Below is a small trained network, with its code and all its weights. Each question gives an input and a class and asks what happens when units are switched off, that is, made to give their printed mean instead of their output.

import numpy as np


def w(rows, s, z=0):
    codes = np.array(rows[::2]) - 128.0
    scale = np.full(codes.shape[1], s)
    scale[-1] = z or s
    return codes * scale


def norm(h):
    return h / np.sqrt((h * h).mean(-1, keepdims=True) + 1e-5)


def f(y):
    return y / 2 * (1 + np.tanh(0.7978845608 * (y + 0.044715 * y**3)))


def log_softmax(a):
    a = a - a.max(-1, keepdims=True)
    return a - np.log(np.exp(a).sum(-1, keepdims=True))


def net(x, mask):
    res = np.array(x, float).reshape(1, 5) / 4 @ E
    u = 0
    for l in range(2):
        y = f(norm(res) @ A[l][:, :-1].T + A[l][:, -1])
        res = res + np.where(mask[u : u + 3], y, B[l][:, -1]) @ B[l][:, :-1]
        u += 3
    return log_softmax(norm(res)[-1] @ U[:, :-1].T + U[:, -1])


A, B = {}, {}
E = w([
[221,140,116],'x0',
[166,2,116],'x1',
[128,130,129],'x2',
[159,151,9],'x3',
[128,127,129],'x4',
],0.0058)
A[0] = w([
[160,64,86,123],'0.n0',
[85,66,209,86],'0.n1',
[140,2,191,7],'0.n2',
],0.0075,0.0018)
B[0] = w([
[2,121,221,203],'0.n0',
[149,184,168,235],'0.n1',
[121,84,129,254],'0.n2',
],0.0092,0.0019)
A[1] = w([
[178,31,50,3],'1.n0',
[254,216,116,65],'1.n1',
[110,65,56,151],'1.n2',
],0.0082,0.0038)
B[1] = w([
[21,184,249,149],'1.n0',
[163,125,145,253],'1.n1',
[100,164,82,228],'1.n2',
],0.016,0.0018)
U = w([
[43,210,187,252],'0',
[213,187,198,108],'1',
[116,214,27,109],'2',
[209,189,60,148],'3',
[118,25,190,95],'4',
[134,9,184,25],'5',
[17,84,69,100],'6',
],0.013,0.0037)

Each question gives the input, the list of numbers given to net, and the class t.
The units are the neurons (one row each of A and B). Each row of codes is followed by its name. A weight is (code - 128) times the scale printed after its matrix; where a second scale follows, it is the last column's (A, B and U).
mask holds one flag per neuron, layer by layer. A switched-off neuron (its flag False) gives its mean, the last column of its row in B, instead of its output. The means were averaged over made-up inputs and are rounded, as every weight is.
A unit's drop is (log p(t) with every unit on - log p(t) with that unit switched off) / (log p(t) with every unit on - log p(t) with every unit switched off).
The circuit of an input: a set's keep is (log p(t) with only the set's units on - log p(t) with every unit switched off) / (log p(t) with every unit on - log p(t) with every unit switched off). Starting from all 6 units, units are removed one at a time, each time the one whose removal leaves the highest keep (on an exact tie, the one counted first), for as long as the keep stays at least 0.8.
units of the circuit, in order: the units of the circuit, biggest drop first
most important unit: the unit with the biggest drop
top k neurons: the k neurons with the biggest drops, biggest first
drop of u: that unit's drop, to one decimal
input [4,-7,0,-4,3], class 1: most important unit	0.n0
input [0,1,0,4,-2], class 6: top 2 neurons	(0.n0; 0.n1)
input [1,-6,7,3,-7], class 3: top 2 neurons	(0.n0; 1.n0)
input [3,-7,4,-5,8], class 1: units of the circuit, in order	(0.n0; 1.n2; 1.n1)
input [-1,6,0,3,-7], class 6: units of the circuit, in order	(0.n0; 1.n2)
input [5,1,-3,2,7], class 0: top 3 neurons	(1.n0; 0.n1; 0.n0)
input [2,8,-8,1,-8], class 0: top 2 neurons	(1.n0; 1.n2)
input [5,1,-7,4,5], class 0: top 3 neurons	(1.n0; 0.n1; 0.n0)
input [6,3,2,8,3], class 0: top 2 neurons	(1.n0; 0.n0)
input [3,8,-4,7,-3], class 0: drop of 0.n2	0.0
input [4,2,-2,5,1], class 0: drop of 1.n0	0.6
input [1,4,3,3,-8], class 0: drop of 0.n0	-0.6
input [1,4,-4,8,8], class 0: drop of 1.n0	0.6
input [7,8,-7,7,-8], class 0: top neuron	(1.n0)
